Below is a small trained network, with its code and all its weights. Each question gives an input and a class and asks what happens when units are switched off, that is, made to give their printed mean instead of their output.

import numpy as np


def w(rows, s, z=0):
    codes = np.array(rows[::2]) - 128.0
    scale = np.full(codes.shape[1], s)
    scale[-1] = z or s
    return codes * scale


def f(y):
    return np.maximum(y, 0)


def log_softmax(a):
    a = a - a.max(-1, keepdims=True)
    return a - np.log(np.exp(a).sum(-1, keepdims=True))


def net(x, mask):
    res = np.array(x, float).reshape(1, 6) / 4 @ E
    y = f(res @ A[0][:, :-1].T + A[0][:, -1])
    res = res + np.where(mask, y, B[0][:, -1]) @ B[0][:, :-1]
    return log_softmax(res[-1] @ U[:, :-1].T + U[:, -1])


A, B = {}, {}
E = w([
[217,46,122],'x0',
[130,126,128],'x1',
[66,103,18],'x2',
[127,129,128],'x3',
[128,129,127],'x4',
[226,253,37],'x5',
],0.0056)
A[0] = w([
[165,196,146,122],'neuron 0',
[158,127,223,109],'neuron 1',
[168,157,101,55],'neuron 2',
[187,192,116,50],'neuron 3',
[193,201,254,54],'neuron 4',
[131,138,137,240],'neuron 5',
[182,51,108,93],'neuron 6',
[142,145,100,84],'neuron 7',
[140,143,121,67],'neuron 8',
[150,185,176,126],'neuron 9',
[110,98,131,33],'neuron 10',
[46,212,172,87],'neuron 11',
[201,85,139,118],'neuron 12',
[110,120,92,213],'neuron 13',
[122,143,142,254],'neuron 14',
[103,90,175,35],'neuron 15',
[127,85,153,114],'neuron 16',
[186,139,117,126],'neuron 17',
[151,148,118,35],'neuron 18',
[96,93,185,38],'neuron 19',
[83,107,57,79],'neuron 20',
],0.015,0.007)
B[0] = w([
[68,123,156,206],'neuron 0',
[180,102,79,205],'neuron 1',
[66,149,104,159],'neuron 2',
[42,146,92,191],'neuron 3',
[188,131,34,231],'neuron 4',
[118,51,187,239],'neuron 5',
[162,223,156,183],'neuron 6',
[91,138,128,147],'neuron 7',
[90,133,111,131],'neuron 8',
[168,98,117,193],'neuron 9',
[65,146,79,134],'neuron 10',
[175,254,166,199],'neuron 11',
[162,193,189,192],'neuron 12',
[177,66,131,216],'neuron 13',
[129,26,218,253],'neuron 14',
[28,140,92,163],'neuron 15',
[73,122,136,176],'neuron 16',
[78,112,144,185],'neuron 17',
[82,143,103,132],'neuron 18',
[23,146,89,170],'neuron 19',
[191,152,25,181],'neuron 20',
],0.025,0.0071)
U = w([
[2,140,74,2],'0',
[122,95,135,254],'1',
[122,96,141,230],'2',
[170,121,3,76],'3',
[116,98,149,144],'4',
[144,248,173,11],'5',
],0.0076,0.005)

Each question gives the input, the list of numbers given to net, and the class t.
The units are the neurons (one row each of A and B). Each row of codes is followed by its name. A weight is (code - 128) times the scale printed after its matrix; where a second scale follows, it is the last column's (A, B and U).
mask holds one flag per neuron, in row order. A switched-off neuron (its flag False) gives its mean, the last column of its row in B, instead of its output. The means were averaged over made-up inputs and are rounded, as every weight is.
A unit's drop is (log p(t) with every unit on - log p(t) with that unit switched off) / (log p(t) with every unit on - log p(t) with every unit switched off).
The circuit of an input: a set's keep is (log p(t) with only the set's units on - log p(t) with every unit switched off) / (log p(t) with every unit on - log p(t) with every unit switched off). Starting from the 12 units with the biggest drops (on a tie, the unit counted first), units are removed one at a time, each time the one whose removal leaves the highest keep (on an exact tie, the one counted first), for as long as the keep stays at least 0.8.
circuit, biggest first: the units of the circuit, biggest drop first
top k neurons: the k neurons with the biggest drops, biggest first
drop of u: that unit's drop, to one decimal
input [-1,1,6,5,1,-7], class 0: top 3 neurons => [neuron 19; neuron 15; neuron 4]
input [7,6,-6,1,3,-5], class 5: circuit, biggest first => [neuron 6]
input [0,3,6,3,0,1], class 3: top 2 neurons => [neuron 20; neuron 0]
input [-8,5,-7,-4,7,1], class 5: top 4 neurons => [neuron 11; neuron 13; neuron 20; neuron 0]
input [5,-4,8,1,5,0], class 3: top 2 neurons => [neuron 20; neuron 14]
input [2,-1,2,-1,-3,5], class 0: top 2 neurons => [neuron 3; neuron 2]
input [-5,-5,1,6,4,6], class 0: top 4 neurons => [neuron 3; neuron 0; neuron 2; neuron 12]
input [0,0,-8,3,-7,5], class 3: top 3 neurons => [neuron 4; neuron 1; neuron 9]
input [-8,6,7,-6,-7,5], class 5: top 4 neurons => [neuron 11; neuron 4; neuron 1; neuron 9]
input [-6,2,-6,3,5,0], class 3: top 4 neurons => [neuron 4; neuron 1; neuron 12; neuron 9]
input [5,-2,-7,-3,0,8], class 0: top 4 neurons => [neuron 3; neuron 0; neuron 17; neuron 2]
input [8,-5,4,5,-6,-3], class 5: top 3 neurons => [neuron 6; neuron 12; neuron 14]
input [8,2,-3,3,3,-6], class 5: top 2 neurons => [neuron 6; neuron 12]
input [-8,6,8,-6,-7,3], class 3: circuit, biggest first => [neuron 20]
input [8,4,-3,4,4,7], class 5: drop of neuron 11 => -0.3
input [-2,-6,1,4,6,7], class 0: drop of neuron 3 => 0.4
input [7,6,0,-3,-3,6], class 5: drop of neuron 6 => 0.6
